Below are the code and all the weights of a small trained network. Each question names an input and a class and asks about switching units off, where a switched-off unit gives its printed mean instead of its output.

import numpy as np


def w(rows, s, z=0):
    codes = np.array(rows[::2]) - 128.0
    scale = np.full(codes.shape[1], s)
    scale[-1] = z or s
    return codes * scale


def norm(h):
    return h / np.sqrt((h * h).mean(-1, keepdims=True) + 1e-5)


def f(y):
    return np.maximum(y, 0)


def log_softmax(a):
    a = a - a.max(-1, keepdims=True)
    return a - np.log(np.exp(a).sum(-1, keepdims=True))


def net(x, mask):
    res = np.array(x, float).reshape(1, 7) / 4 @ E
    u = 0
    for l in range(4):
        y = f(norm(res) @ A[l][:, :-1].T + A[l][:, -1])
        res = res + np.where(mask[u : u + 14], y, B[l][:, -1]) @ B[l][:, :-1]
        u += 14
    return log_softmax(norm(res)[-1] @ U[:, :-1].T + U[:, -1])


A, B = {}, {}
E = w([
[94,124,185,172,69,133,117,98,122,104,5],'x0',
[106,94,57,131,152,100,82,131,87,51,107],'x1',
[106,109,160,61,68,41,135,140,53,154,152],'x2',
[39,94,176,70,159,145,129,69,183,101,162],'x3',
[181,96,153,181,145,117,126,11,76,128,173],'x4',
[159,72,164,166,94,102,132,186,165,58,176],'x5',
[99,87,109,159,111,132,82,135,139,186,141],'x6',
],0.018)
A[0] = w([
[122,140,106,116,143,118,186,129,146,87,110,62],'0.n0',
[162,85,146,152,149,136,126,50,84,130,145,30],'0.n1',
[40,107,188,71,191,128,95,77,165,128,140,6],'0.n2',
[163,146,101,84,144,151,96,124,132,132,185,43],'0.n3',
[128,116,124,146,141,140,157,115,107,115,130,59],'0.n4',
[106,90,65,106,149,139,84,127,74,72,106,7],'0.n5',
[98,81,64,119,164,105,91,122,95,64,103,4],'0.n6',
[75,94,98,150,134,134,19,114,130,249,123,124],'0.n7',
[173,166,82,168,111,85,149,146,111,159,108,26],'0.n8',
[120,155,105,166,184,230,97,112,153,102,127,40],'0.n9',
[116,126,156,136,81,101,129,156,114,96,176,90],'0.n10',
[162,241,144,43,163,151,180,85,70,56,99,133],'0.n11',
[137,90,156,147,107,122,109,151,156,94,167,37],'0.n12',
[77,144,139,71,96,58,126,116,44,160,146,33],'0.n13',
],0.014,0.015)
B[0] = w([
[128,132,125,138,95,97,123,125,163,118,154,138],'0.n0',
[121,140,113,160,127,92,104,67,128,116,168,160],'0.n1',
[138,142,124,61,88,246,144,125,75,46,163,179],'0.n2',
[106,101,95,137,176,119,89,133,107,143,145,147],'0.n3',
[135,140,129,138,124,107,122,129,133,127,135,128],'0.n4',
[141,166,59,126,124,67,94,123,107,51,121,147],'0.n5',
[125,152,74,140,100,79,86,128,127,60,139,152],'0.n6',
[103,98,95,175,122,107,249,140,124,117,129,230],'0.n7',
[142,116,125,117,111,203,107,134,85,74,150,153],'0.n8',
[202,96,105,65,101,107,114,102,185,159,83,189],'0.n9',
[169,96,91,119,135,153,122,108,184,150,102,162],'0.n10',
[84,73,87,189,106,118,208,140,131,155,138,254],'0.n11',
[141,92,138,131,119,134,134,155,135,87,142,141],'0.n12',
[211,102,103,70,123,124,114,93,200,152,74,181],'0.n13',
],0.016,0.0087)
A[1] = w([
[136,125,174,35,121,57,114,130,71,167,122,62],'1.n0',
[180,168,115,175,136,136,73,181,47,161,107,46],'1.n1',
[153,172,122,159,212,175,72,113,196,143,89,54],'1.n2',
[158,124,214,148,139,90,84,181,155,86,160,8],'1.n3',
[102,125,149,79,103,61,91,128,87,156,130,69],'1.n4',
[85,150,195,149,121,118,127,85,88,103,23,72],'1.n5',
[144,172,106,87,217,102,166,143,115,129,179,49],'1.n6',
[135,184,251,137,122,186,187,131,154,253,167,79],'1.n7',
[134,156,118,143,166,135,110,118,163,119,114,85],'1.n8',
[156,153,66,144,106,133,136,136,74,187,93,109],'1.n9',
[148,133,89,91,191,105,166,134,133,131,155,81],'1.n10',
[150,169,114,83,223,112,113,147,105,159,212,38],'1.n11',
[26,199,93,73,118,161,86,232,159,153,95,42],'1.n12',
[161,141,117,154,115,165,109,162,49,135,116,65],'1.n13',
],0.016,0.013)
B[1] = w([
[187,79,106,103,108,151,120,101,177,124,81,148],'1.n0',
[121,190,136,90,107,165,161,153,96,90,170,162],'1.n1',
[174,106,103,76,95,136,135,94,166,137,99,163],'1.n2',
[134,63,151,155,150,118,85,185,121,98,121,142],'1.n3',
[181,111,114,101,121,145,138,111,137,116,114,135],'1.n4',
[61,145,132,148,106,137,60,173,160,204,144,181],'1.n5',
[90,111,132,155,113,142,96,153,129,160,121,168],'1.n6',
[113,129,11,134,128,65,75,121,80,8,108,222],'1.n7',
[145,124,128,118,114,120,129,123,142,121,112,141],'1.n8',
[115,160,139,73,135,176,140,134,119,108,148,255],'1.n9',
[84,137,148,158,96,136,89,145,137,165,91,206],'1.n10',
[66,125,136,122,141,135,57,159,142,195,114,159],'1.n11',
[165,170,211,133,218,48,154,65,114,127,169,202],'1.n12',
[102,167,158,99,125,155,147,140,118,108,175,161],'1.n13',
],0.018,0.0077)
A[2] = w([
[146,140,132,103,195,83,191,210,120,115,65,76],'2.n0',
[132,194,164,143,111,147,69,94,110,141,74,73],'2.n1',
[148,115,113,144,163,137,95,136,120,199,204,75],'2.n2',
[180,144,129,153,168,179,112,104,174,122,93,2],'2.n3',
[169,143,140,198,141,146,81,2,34,161,181,49],'2.n4',
[123,78,143,187,128,105,168,173,145,101,148,70],'2.n5',
[170,151,175,174,177,125,64,12,49,155,148,12],'2.n6',
[164,152,151,148,183,72,165,65,100,104,144,17],'2.n7',
[150,139,118,156,95,121,58,58,64,149,156,55],'2.n8',
[104,81,120,203,106,116,214,139,132,116,151,16],'2.n9',
[167,107,163,109,129,139,75,125,120,157,143,20],'2.n10',
[90,197,210,165,80,129,28,104,115,153,56,37],'2.n11',
[148,157,177,104,203,64,139,144,138,144,102,44],'2.n12',
[223,172,141,186,98,163,146,179,39,179,105,76],'2.n13',
],0.013,0.0086)
B[2] = w([
[153,179,221,186,142,59,152,17,170,165,189,242],'2.n0',
[85,110,95,60,226,116,86,224,149,143,79,162],'2.n1',
[56,150,147,108,129,106,87,213,205,168,83,202],'2.n2',
[174,115,105,69,126,139,139,127,158,137,90,166],'2.n3',
[129,219,230,94,176,45,200,152,222,135,115,242],'2.n4',
[125,141,113,218,147,149,200,139,73,158,183,233],'2.n5',
[174,192,254,72,242,25,129,46,173,133,167,166],'2.n6',
[117,119,188,118,150,100,98,142,156,211,153,180],'2.n7',
[103,185,148,88,139,68,151,196,159,112,105,189],'2.n8',
[65,191,98,183,38,99,139,211,204,162,161,242],'2.n9',
[157,153,116,136,194,129,119,144,118,210,108,135],'2.n10',
[56,121,126,99,180,144,26,191,143,232,120,196],'2.n11',
[160,144,175,166,154,110,99,19,138,161,150,178],'2.n12',
[66,118,153,17,139,183,181,226,191,22,144,252],'2.n13',
],0.0096,0.0039)
A[3] = w([
[52,76,187,33,130,222,68,45,145,48,214,37],'3.n0',
[93,38,166,42,45,43,145,123,34,186,179,71],'3.n1',
[141,77,166,68,23,43,160,162,1,173,111,102],'3.n2',
[240,23,248,203,107,152,96,240,164,69,165,14],'3.n3',
[114,215,60,112,172,181,207,45,70,229,85,2],'3.n4',
[209,193,173,104,110,181,108,134,82,120,199,55],'3.n5',
[124,180,51,115,153,41,14,117,82,23,106,34],'3.n6',
[69,141,186,218,16,157,65,117,92,171,75,46],'3.n7',
[23,109,192,110,131,218,67,10,156,80,171,12],'3.n8',
[151,169,192,162,136,82,75,70,105,188,181,90],'3.n9',
[173,82,206,45,40,76,96,93,32,185,133,49],'3.n10',
[208,180,68,251,192,252,120,72,208,134,111,43],'3.n11',
[244,213,134,143,107,207,94,156,91,130,155,62],'3.n12',
[227,29,242,178,119,115,31,218,144,36,201,54],'3.n13',
],0.0096,0.0078)
B[3] = w([
[179,230,141,123,102,216,119,205,73,105,145,236],'3.n0',
[172,128,141,187,164,164,120,194,174,110,112,208],'3.n1',
[154,105,117,175,194,165,120,149,209,71,132,203],'3.n2',
[92,84,109,76,114,159,169,10,56,185,100,233],'3.n3',
[110,102,152,149,93,143,141,41,58,165,135,223],'3.n4',
[124,143,132,141,126,153,117,134,132,95,146,166],'3.n5',
[146,177,137,180,65,105,57,128,79,146,99,235],'3.n6',
[91,117,125,116,180,137,101,181,160,198,190,173],'3.n7',
[163,154,147,89,168,147,132,239,84,90,167,197],'3.n8',
[137,160,185,104,114,118,111,94,127,136,139,180],'3.n9',
[168,121,148,98,156,139,127,156,166,106,69,163],'3.n10',
[189,51,172,92,109,96,125,204,168,87,109,222],'3.n11',
[118,138,157,96,145,149,146,134,136,109,129,164],'3.n12',
[91,146,123,73,133,123,153,58,29,185,47,252],'3.n13',
],0.013,0.0045)
U = w([
[138,170,170,57,138,222,146,172,114,42,165,253],'0',
[252,55,108,81,124,145,116,110,239,134,49,133],'1',
[145,170,222,137,188,41,132,88,171,147,160,237],'2',
[69,106,119,152,145,151,19,194,150,206,120,200],'3',
[149,156,52,159,111,66,68,114,78,49,97,43],'4',
[114,58,125,205,122,130,224,162,167,107,166,97],'5',
[104,109,112,100,129,178,180,37,54,199,83,54],'6',
[171,144,134,151,37,153,88,114,158,160,172,31],'7',
],0.018,0.0026)

Each question gives the input, the list of numbers given to net, and the class t.
The units are the neurons (one row each of A and B). Each row of codes is followed by its name. A weight is (code - 128) times the scale printed after its matrix; where a second scale follows, it is the last column's (A, B and U).
mask holds one flag per neuron, layer by layer. A switched-off neuron (its flag False) gives its mean, the last column of its row in B, instead of its output. The means were averaged over made-up inputs and are rounded, as every weight is.
A unit's drop is (log p(t) with every unit on - log p(t) with that unit switched off) / (log p(t) with every unit on - log p(t) with every unit switched off).
The circuit of an input: a set's keep is (log p(t) with only the set's units on - log p(t) with every unit switched off) / (log p(t) with every unit on - log p(t) with every unit switched off). Starting from the 12 units with the biggest drops (on a tie, the unit counted first), units are removed one at a time, each time the one whose removal leaves the highest keep (on an exact tie, the one counted first), for as long as the keep stays at least 0.8.
circuit, biggest first: the units of the circuit, biggest drop first
most important unit: the unit with the biggest drop
k most important neurons: the k neurons with the biggest drops, biggest first
k most important neurons of layer l: the k neurons of layer l with the biggest drops, biggest first
input [6,-6,-4,2,2,8,-7], class 6: circuit, biggest first : (3.n3; 3.n13)
input [-5,8,-3,6,1,-6,-4], class 4: most important unit : 0.n5
input [-5,2,-4,-2,4,-1,3], class 3: 2 most important neurons : (1.n12; 0.n11)
input [7,-6,7,-2,-2,0,6], class 1: 2 most important neurons : (0.n13; 0.n11)
input [5,3,4,1,-1,-3,1], class 3: 3 most important neurons of layer 0 : (0.n9; 0.n10; 0.n2)
input [7,-3,4,4,-2,-7,-5], class 3: 3 most important neurons : (1.n5; 0.n7; 3.n7)
input [-1,-5,7,2,7,-4,-5], class 1: 2 most important neurons of layer 0 : (0.n13; 0.n7)
input [6,-6,6,6,-1,-5,-5], class 0: 2 most important neurons : (0.n2; 0.n7)
input [-4,-1,4,-5,6,-5,-3], class 2: 2 most important neurons : (0.n1; 2.n4)
input [-3,5,-3,-7,8,-2,4], class 2: 3 most important neurons of layer 0 : (0.n1; 0.n2; 0.n7)
input [4,6,3,2,7,8,-5], class 6: circuit, biggest first : (3.n13; 1.n7)
input [-2,-3,-4,4,-5,-5,2], class 2: 4 most important neurons : (1.n12; 2.n0; 0.n11; 0.n13)
input [8,-8,6,7,-1,-1,7], class 3: 2 most important neurons of layer 1 : (1.n5; 1.n9)
input [-8,-1,3,5,8,-4,7], class 2: circuit, biggest first : (2.n4)
input [8,-1,7,8,6,7,6], class 0: 3 most important neurons : (0.n2; 0.n11; 3.n0)
input [5,-1,4,-7,-8,-3,8], class 2: 4 most important neurons : (1.n12; 2.n0; 0.n11; 0.n2)
input [-5,2,-4,-2,-5,4,-4], class 2: 2 most important neurons : (1.n12; 0.n7)
input [3,-6,-4,3,6,4,-7], class 5: 2 most important neurons of layer 0 : (0.n11; 0.n1)
input [6,1,0,0,2,0,5], class 3: 3 most important neurons : (1.n5; 0.n11; 3.n7)
input [7,-3,-8,3,8,2,-1], class 1: 3 most important neurons : (1.n2; 0.n9; 1.n12)
input [3,7,8,-2,4,-8,-2], class 1: circuit, biggest first : (0.n13)
input [6,0,-6,7,3,-1,8], class 5: 2 most important neurons : (0.n7; 1.n9)
input [-7,5,8,-7,6,7,-8], class 1: 2 most important neurons : (0.n7; 3.n2)
input [6,-8,5,5,7,6,8], class 4: 2 most important neurons : (1.n7; 0.n11)
input [1,-5,-7,-8,8,-2,-6], class 0: 2 most important neurons of layer 1 : (1.n12; 1.n9)
input [-4,5,-2,7,3,-5,6], class 0: 2 most important neurons : (0.n2; 0.n11)
input [8,8,-8,2,4,-5,-7], class 1: most important unit : 0.n9
input [-1,-6,4,6,0,8,-8], class 5: 2 most important neurons of layer 0 : (0.n11; 0.n13)
input [-8,-3,-4,-4,5,-1,-8], class 3: 2 most important neurons of layer 0 : (0.n7; 0.n3)
